Below is a small trained network, with its code and all its weights. Each question gives an input and a class and asks what happens when units are switched off, that is, made to give their printed mean instead of their output.

import numpy as np


def w(rows, s, z=0):
    codes = np.array(rows[::2]) - 128.0
    scale = np.full(codes.shape[1], s)
    scale[-1] = z or s
    return codes * scale


def f(y):
    return np.maximum(y, 0)


def log_softmax(a):
    a = a - a.max(-1, keepdims=True)
    return a - np.log(np.exp(a).sum(-1, keepdims=True))


def net(x, mask):
    res = np.array(x, float).reshape(1, 4) / 4 @ E
    y = f(res @ A[0][:, :-1].T + A[0][:, -1])
    res = res + np.where(mask, y, B[0][:, -1]) @ B[0][:, :-1]
    return log_softmax(res[-1] @ U[:, :-1].T + U[:, -1])


A, B = {}, {}
E = w([
[108,50,245,50,99,64,173,29],'x0',
[94,102,127,81,177,201,58,46],'x1',
[172,130,90,49,145,168,240,202],'x2',
[54,222,163,152,135,142,205,159],'x3',
],0.011)
A[0] = w([
[19,182,198,144,101,124,123,120,131],'neuron 0',
[215,158,96,155,74,97,162,249,172],'neuron 1',
[83,163,101,176,150,134,144,230,205],'neuron 2',
[100,123,117,244,84,70,65,107,254],'neuron 3',
[130,52,196,48,86,91,137,61,244],'neuron 4',
[97,185,141,110,138,102,119,166,123],'neuron 5',
[131,177,96,140,123,160,140,145,66],'neuron 6',
[171,121,130,144,110,114,174,165,236],'neuron 7',
[63,148,155,111,179,169,168,145,106],'neuron 8',
[110,142,120,116,87,128,152,175,67],'neuron 9',
],0.013,0.0042)
B[0] = w([
[65,213,161,227,101,144,85,186,191],'neuron 0',
[77,197,196,86,74,77,95,202,242],'neuron 1',
[85,57,175,107,39,130,111,144,219],'neuron 2',
[187,143,75,198,132,201,58,185,218],'neuron 3',
[156,57,234,17,121,59,116,2,253],'neuron 4',
[117,166,119,122,47,77,99,104,159],'neuron 5',
[116,66,133,100,159,90,187,145,167],'neuron 6',
[108,188,203,125,207,101,106,51,185],'neuron 7',
[80,131,97,160,201,163,190,123,166],'neuron 8',
[135,116,182,104,90,133,127,55,159],'neuron 9',
],0.0098,0.022)
U = w([
[124,51,80,126,193,126,117,154,74],'0',
[189,104,79,163,126,174,27,122,188],'1',
[90,118,120,85,211,136,213,40,111],'2',
[99,67,110,86,86,141,131,162,44],'3',
[109,110,218,11,109,58,123,100,177],'4',
[159,125,132,168,145,112,166,120,4],'5',
[60,189,163,173,121,132,97,193,177],'6',
],0.012,0.0037)

Each question gives the input, the list of numbers given to net, and the class t.
The units are the neurons (one row each of A and B). Each row of codes is followed by its name. A weight is (code - 128) times the scale printed after its matrix; where a second scale follows, it is the last column's (A, B and U).
mask holds one flag per neuron, in row order. A switched-off neuron (its flag False) gives its mean, the last column of its row in B, instead of its output. The means were averaged over made-up inputs and are rounded, as every weight is.
A unit's drop is (log p(t) with every unit on - log p(t) with that unit switched off) / (log p(t) with every unit on - log p(t) with every unit switched off).
The circuit of an input: a set's keep is (log p(t) with only the set's units on - log p(t) with every unit switched off) / (log p(t) with every unit on - log p(t) with every unit switched off). Starting from all 10 units, units are removed one at a time, each time the one whose removal leaves the highest keep (on an exact tie, the one counted first), for as long as the keep stays at least 0.8.
circuit, biggest first: the units of the circuit, biggest drop first
unit that matters most: the unit with the biggest drop
k most important neurons: the k neurons with the biggest drops, biggest first
drop of u: that unit's drop, to one decimal
input [-4,7,8,-5], class 0: unit that matters most : neuron 4
input [-7,-3,1,-6], class 6: 2 most important neurons : [neuron 4; neuron 1]
input [-6,-7,1,5], class 4: 2 most important neurons : [neuron 2; neuron 9]
input [0,2,5,0], class 2: circuit, biggest first : [neuron 4; neuron 1; neuron 2; neuron 0]
input [2,3,4,6], class 2: circuit, biggest first : [neuron 1; neuron 8]
input [-3,6,6,4], class 2: circuit, biggest first : [neuron 8; neuron 1]
input [-3,1,-6,4], class 6: 2 most important neurons : [neuron 0; neuron 4]
input [-1,3,-4,1], class 1: circuit, biggest first : [neuron 1; neuron 3]
input [-8,0,-4,-2], class 1: 2 most important neurons : [neuron 3; neuron 0]
input [1,-3,3,6], class 6: 3 most important neurons : [neuron 4; neuron 0; neuron 8]
input [1,8,-7,-3], class 1: 2 most important neurons : [neuron 3; neuron 1]
input [7,-6,-6,6], class 6: 2 most important neurons : [neuron 0; neuron 3]
input [-5,-6,-2,-7], class 6: 2 most important neurons : [neuron 1; neuron 4]
input [6,-2,-5,7], class 6: circuit, biggest first : [neuron 0]
input [-8,6,0,1], class 3: 3 most important neurons : [neuron 4; neuron 0; neuron 2]
input [3,8,-3,8], class 6: drop of neuron 0 : 1.1
input [-1,-2,-7,0], class 1: drop of neuron 3 : 0.2
input [1,4,-7,-8], class 1: drop of neuron 3 : 1.1
